Below is a small trained network, with its code and all its weights. Each question gives an input and a class and asks what happens when units are switched off, that is, made to give their printed mean instead of their output.

import numpy as np


def w(rows, s, z=0):
    codes = np.array(rows[::2]) - 128.0
    scale = np.full(codes.shape[1], s)
    scale[-1] = z or s
    return codes * scale


def norm(h):
    return h / np.sqrt((h * h).mean(-1, keepdims=True) + 1e-5)


def f(y):
    return np.maximum(y, 0)


def log_softmax(a):
    a = a - a.max(-1, keepdims=True)
    return a - np.log(np.exp(a).sum(-1, keepdims=True))


def net(x, mask):
    res = np.array(x, float).reshape(1, 3) / 4 @ E
    u = 0
    for l in range(4):
        y = f(norm(res) @ A[l][:, :-1].T + A[l][:, -1])
        res = res + np.where(mask[u : u + 7], y, B[l][:, -1]) @ B[l][:, :-1]
        u += 7
    return log_softmax(norm(res)[-1] @ U[:, :-1].T + U[:, -1])


A, B = {}, {}
E = w([
[93,123,90,152,232],'x0',
[81,116,77,101,80],'x1',
[129,14,253,180,58],'x2',
],0.0059)
A[0] = w([
[41,99,192,197,254,253],'0.n1',
[86,71,139,113,197,35],'0.n2',
[242,196,172,68,176,130],'0.n3',
[93,189,155,94,3,9],'0.n4',
[92,140,224,153,118,74],'0.n5',
[112,61,19,143,111,27],'0.n6',
[165,77,158,177,144,149],'0.n7',
],0.0085,0.0026)
B[0] = w([
[85,219,66,168,133,255],'0.n1',
[201,232,78,163,82,162],'0.n2',
[103,212,206,146,189,199],'0.n3',
[108,129,121,90,91,191],'0.n4',
[95,9,124,44,166,187],'0.n5',
[133,62,189,183,133,162],'0.n6',
[9,166,254,112,109,195],'0.n7',
],0.0079,0.0068)
A[1] = w([
[73,146,165,108,77,98],'1.n1',
[125,179,53,254,135,208],'1.n2',
[101,117,77,88,13,71],'1.n3',
[176,93,155,176,110,133],'1.n4',
[89,6,133,239,178,110],'1.n5',
[113,85,154,130,144,112],'1.n6',
[245,117,99,103,64,2],'1.n7',
],0.009,0.0024)
B[1] = w([
[109,122,114,133,68,216],'1.n1',
[133,223,254,125,116,254],'1.n2',
[176,162,78,135,83,192],'1.n3',
[90,115,94,119,147,141],'1.n4',
[205,124,74,159,208,186],'1.n5',
[112,104,145,96,124,161],'1.n6',
[164,222,107,161,174,134],'1.n7',
],0.0093,0.0067)
A[2] = w([
[120,6,121,113,99,96],'2.n1',
[185,176,146,145,136,137],'2.n2',
[149,103,247,162,184,104],'2.n3',
[150,134,110,65,132,34],'2.n4',
[153,129,42,171,109,137],'2.n5',
[105,175,103,74,208,147],'2.n6',
[81,108,139,177,182,4],'2.n7',
],0.012,0.0022)
B[2] = w([
[1,118,77,82,99,207],'2.n1',
[89,96,182,123,178,228],'2.n2',
[147,161,91,137,144,254],'2.n3',
[137,91,125,136,70,137],'2.n4',
[181,148,140,227,172,161],'2.n5',
[89,130,181,140,180,231],'2.n6',
[188,163,116,171,167,164],'2.n7',
],0.0092,0.0062)
A[3] = w([
[201,102,157,141,138,39],'3.n1',
[245,108,91,101,105,67],'3.n2',
[66,102,113,198,43,254],'3.n3',
[86,59,97,164,164,177],'3.n4',
[80,156,105,130,208,222],'3.n5',
[166,86,131,205,157,91],'3.n6',
[152,37,202,41,83,52],'3.n7',
],0.011,0.0032)
B[3] = w([
[103,187,32,187,175,131],'3.n1',
[237,140,106,157,8,141],'3.n2',
[159,96,69,74,213,224],'3.n3',
[193,102,80,159,254,156],'3.n4',
[210,112,202,213,87,254],'3.n5',
[54,189,178,142,166,144],'3.n6',
[96,101,166,75,50,164],'3.n7',
],0.0074,0.0085)
U = w([
[125,192,237,153,149,242],'0',
[199,153,71,107,27,9],'1',
[45,57,130,7,49,176],'2',
[123,40,97,132,196,2],'3',
],0.017,0.0029)

Each question gives the input, the list of numbers given to net, and the class t.
The units are the neurons (one row each of A and B). Each row of codes is followed by its name. A weight is (code - 128) times the scale printed after its matrix; where a second scale follows, it is the last column's (A, B and U).
mask holds one flag per neuron, layer by layer. A switched-off neuron (its flag False) gives its mean, the last column of its row in B, instead of its output. The means were averaged over made-up inputs and are rounded, as every weight is.
A unit's drop is (log p(t) with every unit on - log p(t) with that unit switched off) / (log p(t) with every unit on - log p(t) with every unit switched off).
most important unit: the unit with the biggest drop
top k neurons: the k neurons with the biggest drops, biggest first
top k neurons in layer l: the k neurons of layer l with the biggest drops, biggest first
drop when u is switched off: that unit's drop, to one decimal
input [-6,8,3], class 1: top 2 neurons	[1.n3; 0.n7]
input [-1,4,-3], class 1: most important unit	0.n1
input [-3,-6,8], class 3: top 2 neurons	[1.n2; 1.n5]
input [1,-5,7], class 3: top 2 neurons in layer 1	[1.n2; 1.n1]
input [1,2,8], class 3: top 3 neurons	[1.n5; 3.n4; 0.n4]
input [-3,8,0], class 1: top 3 neurons	[1.n3; 0.n7; 0.n5]
input [-1,6,-1], class 1: top 3 neurons	[1.n3; 0.n5; 0.n7]
input [-1,5,-4], class 1: top 4 neurons in layer 0	[0.n3; 0.n1; 0.n2; 0.n6]
input [-7,5,-7], class 1: top 2 neurons	[0.n1; 1.n2]
input [0,0,8], class 3: top 2 neurons	[1.n5; 3.n4]
input [-8,-1,0], class 1: top 2 neurons	[0.n7; 1.n3]
input [-2,-7,7], class 3: top 3 neurons	[1.n2; 0.n5; 2.n1]
input [-6,7,4], class 2: top 2 neurons	[0.n1; 0.n2]
input [-1,-2,8], class 3: most important unit	1.n5
input [3,2,7], class 3: drop when 0.n5 is switched off	0.3
input [-3,-4,3], class 2: drop when 0.n7 is switched off	0.2
input [-2,-5,6], class 3: drop when 2.n3 is switched off	0.1
input [-6,2,7], class 2: drop when 2.n1 is switched off	0.0
